Table B holds the same points as the rows below and some others, measured another way and shuffled. Each row below is followed by which row of B it is.
B:
0: [-249  -42 -149 -214   83 -267 -254  -33  167   45 -204  150 -189 -150
    1  208 -121 -157  -97  -14 -169 -121  101 -110   79  109   15 -305
   37]
1: [-268  -19  262  149  264  -38  234    3  291 -113 -238  572 -205 -150
   62 -136  -68   -6 -367  -23  161   -1  189 -132  183 -251 -203 -472
  160]
2: [-493   14    3  -37  307  -12 -198 -168 -297 -180 -124  114  294   21
  165  109  127 -138  297  110   33 -264   43  -79  303 -132  271 -287
   61]
3: [ -80   -7  116 -259   83  124 -309  -21 -194  -44   11  139  134  -52
  132  197  230   15  262   43  126   64   53  122  176  257   80 -278
  130]
4: [  14  130   86 -280  -64  469 -522  622  381 -107 -303  617    7 -262
 -196  422 -253  -85 -261 -411 -128  -48  274   17 -539  453 -157 -343
 -141]
5: [-123 -202   13   52  134  -99  327  173  173 -200 -383  434  -86 -357
 -271 -548    3   27 -300  139  -67  154 -104 -149 -103 -447 -112 -124
 -113]
6: [ 120   70 -225 -396 -146   61 -404  282   32   91  -23   45 -128 -156
 -146  200   32    4  125  -79 -175  119 -126   88 -346  334  -26   86
  -33]
7: [ -92 -104  263  238   77  -92  378   31  246  -41 -102  331  -39 -156
  -65 -457   19    0 -470   24  196  176  -52   21    5 -354  -46 -293
  178]
8: [ -91  207  282 -114  159  430 -312  -27    0  -42  177  155 -105   25
  310  470  143  143  178 -307  227 -198  203  161  155  292 -178 -385
  308]
9: [-261 -225  335   66   70 -323  129 -210 -229  -77  -83    4  103  -37
   67 -247  143 -109 -223  197  251   80   91  136  477   -7   43 -632
  145]
10: [  51 -218   14  119 -162 -279  257   36  194  125    7 -253  -13 -232
 -247 -539   15  -75 -517  -16  -20  144 -289  171 -260 -206  188  -84
   97]
11: [-259  364   13  -21  259  560 -131   79 -476 -270  153   17  -66  122
  152  172  271  259  648 -105  102 -305 -127   50    6 -145 -228  157
   72]
12: [-267  255  243  312  138  114  248  395   92   25  -90  232  -23   21
 -167 -273  -74 -128 -372  -38  235    5 -106   96 -380 -199   68 -162
   23]
13: [ -80  226  205 -117   24  519 -340  146 -181 -167  143   48  -67   10
  133  387  103  167  211 -349  112 -256  127  198  -25  297 -272 -256
  129]
14: [-191   62  -71 -126  310  114  -25 -139  135 -110 -107  342 -309 -178
  164  123   98  171  201  -53  -44 -143   45 -191  184 -216 -227  -95
  172]
15: [ -66  155   -9 -239  -42   16 -409  193  129  152    0  212  -48    3
   38  356  -55 -131  -40 -101   30   57   61   86 -180  374   78 -210
  123]
16: [ -20 -206   84 -111  124 -272  207  -82  281   96 -192 -158 -733 -470
 -136 -200   39  128 -368  -58  -63  -72   48   47  150   10 -348 -404
   51]
17: [ -89 -113  284  -23 -113 -408  143   -5 -331   90    7 -321 -318  -47
 -116 -254  151  -40 -239  213  220  156  -29  308  277  246 -198 -499
   31]
18: [-265   35   53 -496   73  305 -668  561 -700 -316 -424  203  351 -151
 -270  308  170 -165  551  198  -68  -34  145  143 -102  596  100 -344
 -502]
19: [ -41  -97  -88  -47 -127 -522 -102 -274  458  395  174 -246 -228  -62
  112   99 -141 -203 -505 -158  -39  -13  -39  100   22  140  227 -299
  405]
20: [-394  219 -343 -179  101 -114 -310  112 -111  -79 -177   98 -255    0
  -56  291 -157 -108  188  -28 -276 -302  -19 -176 -112   -6 -133   21
  -93]
21: [-303  -46  -37  269  278 -466  556 -456   67   85   70 -100 -370  -24
  135 -491  153   69 -137  231  120  -19 -260 -116  355 -659  -23  -23
  341]
22: [-134 -296 -347 -125 -198 -893   64 -202   75  207 -130 -217 -147 -142
 -197 -366  -94 -256 -375  296 -240  205 -250  -54   69 -124  194  -82
   46]
23: [ -64   91 -353  -16  -64 -503   67 -118  365  347  126   -7 -267   23
    6 -122  -99 -131 -246   63 -104  163 -311  -89 -223 -211  175  231
  294]
24: [-360  510   91   -2   62  170 -399  348  -43   67   46  504  152  375
  158  513 -156 -247   65  -92  217  -30  111   19 -229  268  101 -176
  144]
25: [-410 -204 -305  189 -324 -379 -121  -13  -33 -314 -175   67  459   40
 -214 -241 -427 -331 -493 -157 -397 -283 -124 -165 -172 -412  151 -120
  -56]
26: [  55 -128  -51 -160   73 -221  -42 -155  450  277   27  -89 -261 -300
   43  -13   60  -29 -261 -105  -30   45  -69   56  -40   66  167 -196
  276]
27: [-244  -73  154   -6  186  252   13  199 -308 -367 -275  324  285 -168
 -131 -253  167   21  143  116   60  -26  -14  -15   24 -203   12 -218
 -156]
28: [-127 -370  -29 -237  -35 -200 -193 -208 -323 -144 -100 -429  103 -292
  -92 -143  209  -31   64   55 -153 -158  -51  153  267  106  126 -352
  -51]
29: [  -3 -198  397  253  -58  -88  280  -97  229   59  112  -80   58 -141
   -4 -388   61  -35 -617 -149  275   80  -36  256   35 -107  106 -484
  307]
30: [-139  238   -8 -294  154  331 -452  307  -62  -25  -94  419  174  -16
   42  378   98  -64  338  -16   57   52   47    6 -195  273  148  -82
    3]
31: [-170  137  -19   29   69   70  -88   45   98   26   66  215  117   42
   78   36    7  -67  -27  -79   63  -14  -96   -4 -148 -116  155  -25
  201]
32: [  41 -284   18  155  -24 -245  406 -241  156   33   80 -195  -59 -244
  -69 -615  172   92 -344   30   34  129 -309   79   39 -448   88  -30
  246]
33: [ -67 -148 -122   42  -77    0   75  125   95 -136 -119   29  103 -253
 -238 -371  -28   -2 -243 -103 -176  -30 -215   -9 -292 -299   55   30
  -32]
34: [-241 -212    5   -1   59 -149   57  123 -108 -157 -297  -91   51 -295
 -284 -345    7 -126 -211   71 -129 -111  -79   26  -71 -145  113 -271
 -188]
35: [-264 -228  -59   -4 -111 -215 -117 -250 -216 -193    7 -396    3 -116
  -19  -67  -34  -47 -144 -161 -198 -373  -17   81  223  -65  -72 -336
   61]
36: [-283  145 -102  110  160 -166   89 -258 -204  103  243 -234   40  164
  181 -128  206  -27  210  122  123  -69 -300   44  105 -289  263  123
  303]
37: [-265   60   51  -78  172  289  -70  453 -227 -341 -392  485  140 -182
 -256 -145   44  -15  127  103  -31    5    0  -80 -220 -121  -87 -120
 -295]
38: [-575  329  167  102  449  258  -54  129 -337 -245 -174  502  109  166
  167  155   98  -53  359  143  227 -192   96 -136  183 -203   -9 -226
   21]
39: [-199   74 -134   50  -85 -161  -57  -37  -74    8   96 -128   21   75
  -14  -62  -33  -87  -79  -50  -55  -92 -188   45 -106 -127   72   11
  144]
40: [-354  146   42  208  336   -1  245   41  261  -77 -183  603  -52  -25
   68 -178  -58  -51 -166   60  115   -5  -25 -239  -21 -491    2 -102
  158]
41: [ -58 -165  332  211   14 -122  207 -313  173   86  218  -66  153  -19
  202 -255  141  -22 -400  -97  304   65  -45  200  237 -148  194 -421
  452]
42: [-148  305  -85 -293  138  615 -463  697 -405 -171 -201   79  224 -135
 -301  172  168  -29  531  -22  -79 -111 -154  134 -628  272  189  182
 -379]
43: [-167   15 -370 -401    4   -8 -490   65  -22 -104 -174    8 -180 -220
  -76  360  -79  -13  234 -153 -393 -282   12 -113 -110  172 -108  -17
  -96]
44: [-259  462  181   30  398  820 -214  173    6 -230   85  509   -5   74
  287  432  125  205  419 -342  197 -332  111  -55 -105  -85 -176  -39
  215]
45: [ -60 -349   29  -19  -69 -537  209 -538   41   33  109 -366 -381 -186
  107 -262   97   90 -305    6  -21  -60  -41   86  528 -144 -218 -404
  314]
46: [ -36 -365  202  233   -9 -443  558 -229  293  -26 -116  193 -169 -256
  -83 -693   16   36 -655  121  123  258  -99  -13  238 -480 -130 -364
  231]
47: [-102  142 -314 -560  -97  294 -778  549 -178 -178 -322  171  -43 -230
 -281  535 -124  -85  337 -174 -414 -211   88  -18 -453  539 -128  -33
 -383]
48: [-617  390 -109  162  105  238 -284  430 -237 -260 -210   78   74  128
 -171  256 -325 -252  -23 -259 -179 -602   36  -76 -403  -67  -25 -123
 -226]
49: [ -83   72   53 -241   61  253 -251   37 -181 -183  -25  -12 -373 -158
   46  277   99  218  224 -207  -53 -243  117   80  139  210 -461 -253
   25]
50: [ 182 -367 -138 -242 -426 -615 -128   57  302  280  -80 -362 -198 -336
 -336 -228 -154 -218 -679  -51 -233  208 -126  206 -237  321  109 -301
   10]
51: [-339  126  121 -274   25  226 -443  623 -815 -307 -365  244  497   39
 -311   45  163 -228  439  330   72   99   12  154 -171  383  175 -252
 -489]
52: [-369  -18  -34   51   65  -51  -37  197 -138 -205 -274  -40  -74 -171
 -246 -132 -130 -117 -184  -67 -166 -309   -5  -15 -130 -113  -78 -263
 -209]
53: [-275  147 -113  -99  163  187 -111  214 -155 -282 -235  367 -146 -100
  -92   50  -16   81  222   -9 -131 -158   -5 -163  -82 -167 -284  -10
 -129]
54: [ -37  227 -237 -369  141  328 -398  299   41   -9 -104  295  -66 -159
  -50  291   92   60  401  -71 -146   -4  -91  -64 -350  146   18  198
  -46]
55: [-494  247 -136   95  209 -300  -40 -215   55   12   -9  446  -82  271
  285  197 -137 -163   31  103   50 -107   24 -257  252 -290  -11 -118
  299]
56: [-160   33   19  -50   88   16   -1  287  320 -119 -338  551 -314 -241
 -159   -7 -207  -26 -332 -113  -97  -12  134 -161 -168  -68 -319 -281
  -63]
57: [ 241 -556   -4  -55 -178 -238  254 -490 -121  -32  239 -562  191 -325
  -24 -673  439  207  -82   70   -7  191 -389  256  260 -302  206  -33
  288]
58: [-496  170  -14   73  117  549 -289  171 -540 -592 -117   49  253   30
  -37  158  -29   66  353 -289 -169 -642   46  -45  -44 -208 -220 -124
 -183]
59: [ -58   26  483 -134   -7  428 -343  -77 -613 -196  273  -49  438  173
  295  233  437  111  426  -40  427   26  103  404  390  412   41 -470
  242]
60: [  79 -100    1  185   25 -516  516 -537  466  336  331  -66 -480  -29
  247 -397  121  142 -412   44  195  264 -269   12  268 -443  -81  -10
  638]
61: [ -47 -151   27  -21   19 -300  313  138   58  -34 -271  247 -315 -254
 -257 -487   46   31 -286  245   10  293 -136  -35   -9 -225 -229 -142
  -69]
62: [ -47  372   20 -214  145  719 -296  412 -270 -273   -8  404  -72  -16
    2  274  188  267  550 -156   51  -69  -36   29 -272   86 -347  155
  -68]
63: [-111 -163  -95 -110   72 -369  164 -141  -18    7 -128  -82 -411 -248
 -102 -271   91   61  -95  161  -85   35 -110  -26  194 -157 -190 -156
   34]
64: [-270  184 -249 -355   54  160 -425  614 -421 -240 -438  313   62 -137
 -372  118  -18 -135  389  188 -248  -16  -66  -79 -397  194  -49   68
 -493]
65: [ -35  -20  -99  -28 -170 -630   16 -151  294  434  159 -317 -380   -8
   -8  -39 -107 -198 -480   -8    5  104 -147  144  -46  147  110 -197
  309]
66: [-277   53 -343 -177  101 -101 -205   50  109 -116 -229  275 -193 -148
  -61  133 -148  -46   61  -58 -313 -200  -17 -251  -95 -165 -121   17
  -44]
67: [-236   23 -210  169 -275 -408  -85  -45  214   34   65  402  449  276
   51 -106 -301 -337 -433   -9  -63  163 -171 -129 -184 -287  304    7
  283]
68: [-238  114   17 -145 -161  108 -656   30   18  -33  107  108  356  155
  190  594 -196 -251  -76 -362  -48 -276  199  109  -57  411  192 -408
  210]
69: [-343 -288 -271  164 -205 -825   96 -271  292  125 -111 -329 -106 -124
 -156 -281 -379 -369 -767  -78 -316 -234 -108  -81   -3 -269  201 -310
  124]
70: [-239  127   51  -73  267   28  -55 -176  157  -86  -47  628 -166   28
  311  221   35   77  112    5  121   11  153 -194  327 -160 -223 -233
  300]
71: [-419  311 -161 -150  328  255 -373  223  -98  -81 -171  352  180   28
   60  348   14 -149  396    5  -54 -217   -2 -157 -190  -12  262   22
  -41]

[  23   35   91   64   96    6   17  -45   54  -39  -12   77  -85    9
   14    6 -131   27  -42   30    6  -23  101   34  166  -39  -95   27
  -18   58 -152   35  -41   67]
7
[   9  143  126 -129   21  -38 -108  -47  135   16    2  248 -131  -41
  -20  -15 -207  -84 -169 -301  -40  -11   86  -11  278   36  -71  -65
  -94  -29 -147   27 -139   56]
64
[  67  -93   91  -74   58 -160   65   61  153  218 -101  179   38    7
  112   63  -26  -44 -256  -89  -48   79  -33  -27   27   54 -117  -46
   46  -48 -117   68   62 -107]
47
[ 201 -337  108   51   80 -164  126 -188  136  262   11  230  -65  -46
   46   41   98   28 -298  -22  -64  113 -107  -46  254  169  -66  -16
 -100 -105 -329  160 -179 -213]
56
[ -58   36   74   57  -43 -130   50   19  125   85  -42  -32  -42 -108
   11   34  -35   44  -51  -19   96  109   86   93   17  -64  -44  -76
   50  120  -79    3   23   98]
67
[-101   87 -118   64   76  124   76 -137 -147 -109  -29 -175  -72  -32
 -214  -35 -147  109  363  258  254  -11   76  193   48   98  124  116
  -15   -3  -83  -67  -10  189]
2
[ -33   85 -259  -95  112  -22   -9  -16  -75   51 -121   88  233   39
  -78   59  -58   60   41  168   36  -11 -123   58  -16  141   62   50
   94 -230   67  -61  247   -8]
35
[ -80  281  -67   88   27   -9 -150  -72   83 -213  181  110    6  -17
  -42    3  -89  122 -151 -181 -178  -56   62  -37  311  -86  -79  -20
  -66  -51   16   16   -7  134]
12
[-176  381  228    1   71   40    1  -61 -116  -73 -192   30 -192   19
  114   30 -328  -82  210  136  211 -196  220  146   80  -57   87   70
  -61  202  -40  -91   39  401]
27
[ 163 -306    9 -240  416  455  276  -44   34   79  179  239   82  147
 -313 -102    0  242  172  228 -288   76 -322  163  118  -66  -47   55
 -251 -236 -244 -142 -245 -189]
59
[  17   38  282 -187    5  -75   41  -73  151  239  -34  288 -166  -71
   37  -13 -139  -97 -167 -285  -21   47  -40   19  208   89   14  -93
 -183  -17 -203    0 -204   38]
61
[-156   48  199  -13  111  -24  145 -194  -85  121  -83   24 -243   36
  114  112  -38  -34   29  176  122 -107  138  149  142   99  165   52
 -219   75 -204   54 -138  186]
1
[ -39   64 -280  -28  -86 -117  -73   48  148   17   81  -16  194 -140
 -217  -10   36  140  -81 -174   -8  205  -95   35   34   50  -33  -97
  121 -170   69  -40  123  -44]
11
[ 144  -36  131  -11   47  -83   63  -42  175  226  -21  339  138 -121
    1  -14  -21  112 -151  -18 -137  126 -245   37  143 -104  -60 -126
  -21  -17  -99 -109  -10   -1]
10
[ 172 -271  -26  -52   68  -94   28   -5  288  176   70  240   81  -79
  -88   19  109   80 -341 -153 -183  213  -81    5  187  -56 -184 -154
   -5  -91 -216   65 -118 -232]
62
[-309  314  -98  -26    4   34  -64  143   77 -248  190 -249 -105   80
  -54   38  -77   65  -49 -246  -59  -26  264   21   19  -32  -72   26
  -18  -13   95   79   64  144]
24
[  46  106   71   98  -17 -201  -38   16   97   90 -195  148   83 -101
  125   54 -125   -3 -110   71   90   33   49   34   52  -99  -88  -69
  154  126  -29  -36  176  121]
33
[-356  243  -59  -34   -4  -45  -39  212  -27 -213 -145 -454 -254  115
   52  121 -200 -162   97  -26  345  -77  607  135 -191   31  -73   90
  161  188    0  147  162  212]
70
[  64  231  164  -94  117  253  -12  -40    8 -169  191  178 -135   44
 -188 -217 -394   74  174 -293 -117  -58 -132  -65  273   89  -82  125
 -171 -133  -99  -80 -189   86]
51
[   6  -51    2   79   -6  -86   80    0  133   76   18  -28   27 -107
  -67    0   22  126  -37   27   38  158  -13   86   25  -60  -60  -64
   50   54  -84  -11   16   28]
31
[-129   47  -70 -221   78  -80   58   96   57  182  -91   71   83   71
   45  117    6  -35 -148  -63  -29   33  -21   42  -80  126   25  -28
    2 -162   14   24  142  -45]
49
[ 190  -83  160  129   10 -138   -2 -114   96   70  -99  157 -116 -105
   27  -42 -181  -38  -90  -34  129   49   68  -18  228   60 -130   10
   48   86 -265   72  -89   -2]
5
[ -59   34 -199  -62 -132 -105  -33  -91   98   81   52  -38   24 -209
 -283  -33    1   87   39 -175  151  215  -55  117  100  158   97 -104
    8 -131  -48  -45  -55   31]
21
[-114   90  -34  138  -49  -71   22  -56   28  -62   -3 -185  -95 -113
  -89   14  -61   80  104   65  208   76  171  136   51   -9   17   -7
   45  117  -71    8    8  176]
71
[  79   77 -125  159  -30 -234  -39 -140  -38   99 -167  131  183 -117
   38   43  -68   69  -37  160  132   26 -126  -10   99  145   41   23
  152  -83    3  -21  231   60]
25
[ -17  207  174 -140  210  258   25   33  -54 -151   25   98 -165  149
  -64 -108 -387  -24  185  -92  -15 -150   61    9  138   52  -81  158
 -115  -46 -110  -43  -97  117]
18
[-239   82 -232  -66  -39  -37  -54  -44   33  -97   56 -240 -142  -37
 -198   71    5   -1   18 -109  186   65  279  140   71  137   65  -17
  -23  -60  -72  100  -61   69]
55
[-151  240   46 -154  186  265   86  -13 -148 -121   24  -40 -129  137
 -122  -60 -288   30  308   45   64 -138   25   96   43  129   84  173
 -143 -105  -31  -75  -36  171]
9
[ -37 -130    4  -86  108  -26  119  -85   17  144  -65   22  -88   16
  -33   74   20  -10  -37  104   86   41   61  120   64  116   45    2
  -82  -52 -198   62  -77  -28]
0
[ -20  238  120   29   -7  -54  -68   45  152  -25    7  167   27  -84
   26  -26 -164   60  -94 -137  -81   27   14   22  144 -184 -114  -94
   22   97    0  -81   40  172]
42
[  67  -50 -188 -138   33  -22 -100   85  138  -38    6   55   30    1
 -184  -31 -139  -42 -121 -252   20  109   80  -30  100  140 -168   -9
  108 -180 -107   83    4 -171]
63
[ 108 -200  -16  206  -36 -122   59 -214   92   41   74  -37 -115 -164
 -140  -25   35  120  -38   31  129  154   30   61  238   98  -30  -11
  -21   22 -264   98 -174  -35]
40
[   0  178 -214   31   61  -61 -143 -105  -35 -107  -10  130  108   10
  -54   33 -121   42  -83  -16  -21  -72  -10  -44  222  133  -12   62
   41 -191   12   34  129   27]
52
[ -70   69 -350  -39  -76 -172 -176   51  117  -88   30  -87   80  -47
 -158   46  -29  -10 -185 -259   61  112  142  -42   82  182  -96  -30
  166 -197   22  132  131 -105]
20
